[[-0.57  0.27  0.44  2.24  0.21  0.93 -3.65  2.46 -3.29  1.97 -2.27]
 [ 0.48 -0.55  1.09  2.10 -0.62 -1.54 -0.30 -0.44  1.48  3.65 -2.44]
 [ 1.23 -1.70 -0.75  1.27 -2.45 -1.05  5.50  1.93 -4.13  0.47 -1.18]
 [-0.23  0.11  3.77 -1.07  0.84  1.20 -0.31  0.01 -0.84 -2.82 -1.42]]
->
[[-0.23  1.23  0.48 -0.57]
 [ 0.11 -1.70 -0.55  0.27]
 [ 3.77 -0.75  1.09  0.44]
 [-1.07  1.27  2.10  2.24]
 [ 0.84 -2.45 -0.62  0.21]
 [ 1.20 -1.05 -1.54  0.93]
 [-0.31  5.50 -0.30 -3.65]
 [ 0.01  1.93 -0.44  2.46]
 [-0.84 -4.13  1.48 -3.29]
 [-2.82  0.47  3.65  1.97]
 [-1.42 -1.18 -2.44 -2.27]]

[[-0.59 -0.66  0.44  1.43]
 [-0.19  0.39 -0.50 -1.63]
 [-2.08  2.18  1.07 -1.63]
 [ 2.45  1.75  0.12  2.45]
 [-0.29 -0.08 -0.77 -2.56]
 [ 0.08  1.45  0.64 -2.15]
 [-3.03 -2.77  1.10  5.70]
 [ 0.99 -0.07 -0.22  1.74]
 [-0.44 -1.81 -1.55 -3.85]]
->
[[-0.44  0.99 -3.03  0.08 -0.29  2.45 -2.08 -0.19 -0.59]
 [-1.81 -0.07 -2.77  1.45 -0.08  1.75  2.18  0.39 -0.66]
 [-1.55 -0.22  1.10  0.64 -0.77  0.12  1.07 -0.50  0.44]
 [-3.85  1.74  5.70 -2.15 -2.56  2.45 -1.63 -1.63  1.43]]

[[-0.99  1.67 -0.64 -0.33  0.44 -0.03  3.31]
 [-0.20  0.41 -1.64  1.45 -0.94  0.84  1.85]
 [ 1.78 -0.52 -0.07 -0.98 -1.84  1.56  0.90]
 [ 0.77  0.28  0.08  0.86 -1.22  0.05 -2.38]
 [-2.09 -0.60 -0.78  2.00  0.62  0.01 -1.17]
 [-2.47  0.55  0.04  0.02  1.58 -1.92 -2.94]
 [ 0.26 -3.38 -1.73 -1.41  3.53 -0.68  0.07]
 [ 0.32 -2.24 -2.18 -0.02 -0.20 -0.02  0.02]
 [ 0.56  0.24  0.11 -0.15 -2.47 -0.07  0.64]
 [-0.27  1.18 -0.63  1.65 -1.11  3.09  5.09]
 [ 1.22 -2.27 -1.31 -1.66  0.25 -0.27  0.36]
 [-0.90  3.76  3.39  1.34 -4.28 -0.03  0.59]]
->
[[-0.90  1.22 -0.27  0.56  0.32  0.26 -2.47 -2.09  0.77  1.78 -0.20 -0.99]
 [ 3.76 -2.27  1.18  0.24 -2.24 -3.38  0.55 -0.60  0.28 -0.52  0.41  1.67]
 [ 3.39 -1.31 -0.63  0.11 -2.18 -1.73  0.04 -0.78  0.08 -0.07 -1.64 -0.64]
 [ 1.34 -1.66  1.65 -0.15 -0.02 -1.41  0.02  2.00  0.86 -0.98  1.45 -0.33]
 [-4.28  0.25 -1.11 -2.47 -0.20  3.53  1.58  0.62 -1.22 -1.84 -0.94  0.44]
 [-0.03 -0.27  3.09 -0.07 -0.02 -0.68 -1.92  0.01  0.05  1.56  0.84 -0.03]
 [ 0.59  0.36  5.09  0.64  0.02  0.07 -2.94 -1.17 -2.38  0.90  1.85  3.31]]

[[ 0.44  0.30 -4.78  3.22]
 [-5.04 -3.38 -2.00 -2.28]]
->
[[-5.04  0.44]
 [-3.38  0.30]
 [-2.00 -4.78]
 [-2.28  3.22]]

[[ 0.02  2.00  0.30  0.10 -1.28 -0.89 -0.05]
 [ 0.02 -0.36 -0.59  1.58  0.44 -1.78  3.46]
 [ 0.02 -0.36  2.12 -0.26  0.08  0.85 -0.05]
 [ 0.02 -1.03 -0.28 -0.26  0.81  0.85 -0.05]
 [ 0.02 -0.36  1.38 -0.83  0.08  1.87 -2.18]
 [ 0.02 -0.37  0.54 -1.49  0.08  1.73 -2.14]
 [ 0.02 -0.36  0.54 -0.86  0.08  0.85 -1.66]
 [ 0.02 -0.36  6.03 -0.26  0.08  1.65 -1.14]
 [ 0.02 -0.36 -5.08 -0.26  0.08 -1.64  0.72]
 [ 0.02 -0.36 -1.65 -0.26  0.08 -0.65  1.08]
 [ 0.02 -0.36  0.89 -0.97  0.08  1.62 -2.43]]
->
[[ 0.02  0.02  0.02  0.02  0.02  0.02  0.02  0.02  0.02  0.02  0.02]
 [-0.36 -0.36 -0.36 -0.36 -0.36 -0.37 -0.36 -1.03 -0.36 -0.36  2.00]
 [ 0.89 -1.65 -5.08  6.03  0.54  0.54  1.38 -0.28  2.12 -0.59  0.30]
 [-0.97 -0.26 -0.26 -0.26 -0.86 -1.49 -0.83 -0.26 -0.26  1.58  0.10]
 [ 0.08  0.08  0.08  0.08  0.08  0.08  0.08  0.81  0.08  0.44 -1.28]
 [ 1.62 -0.65 -1.64  1.65  0.85  1.73  1.87  0.85  0.85 -1.78 -0.89]
 [-2.43  1.08  0.72 -1.14 -1.66 -2.14 -2.18 -0.05 -0.05  3.46 -0.05]]

[[ 1.44 -1.34  0.07  0.51  0.04 -1.52  1.36  2.63  2.00  1.42  0.64  0.18
   0.80  0.20 -0.22]
 [ 3.03 -1.76  4.74 -2.45 -1.03  1.95  5.56 -0.37  1.16  2.25 -0.06  0.88
  -2.36  4.78  0.26]
 [-0.50  3.37 -2.75  1.12  1.99  2.43  0.08 -3.37 -4.23 -0.41 -2.44 -1.16
  -1.05 -0.06 -1.28]]
->
[[-0.50  3.03  1.44]
 [ 3.37 -1.76 -1.34]
 [-2.75  4.74  0.07]
 [ 1.12 -2.45  0.51]
 [ 1.99 -1.03  0.04]
 [ 2.43  1.95 -1.52]
 [ 0.08  5.56  1.36]
 [-3.37 -0.37  2.63]
 [-4.23  1.16  2.00]
 [-0.41  2.25  1.42]
 [-2.44 -0.06  0.64]
 [-1.16  0.88  0.18]
 [-1.05 -2.36  0.80]
 [-0.06  4.78  0.20]
 [-1.28  0.26 -0.22]]

[[ 1.01 -0.21 -0.51 -1.91  1.64]
 [ 0.99 -0.37 -3.80  0.69  3.34]
 [ 1.39  0.02  5.22  1.92 -0.45]]
->
[[ 1.39  0.99  1.01]
 [ 0.02 -0.37 -0.21]
 [ 5.22 -3.80 -0.51]
 [ 1.92  0.69 -1.91]
 [-0.45  3.34  1.64]]

[[-0.63  1.24  4.95 -3.81  1.90  2.87 -2.38 -2.37  2.57]
 [-0.35  0.98 -3.91 -2.69  2.09 -1.93 -0.83 -0.28  5.20]]
->
[[-0.35 -0.63]
 [ 0.98  1.24]
 [-3.91  4.95]
 [-2.69 -3.81]
 [ 2.09  1.90]
 [-1.93  2.87]
 [-0.83 -2.38]
 [-0.28 -2.37]
 [ 5.20  2.57]]
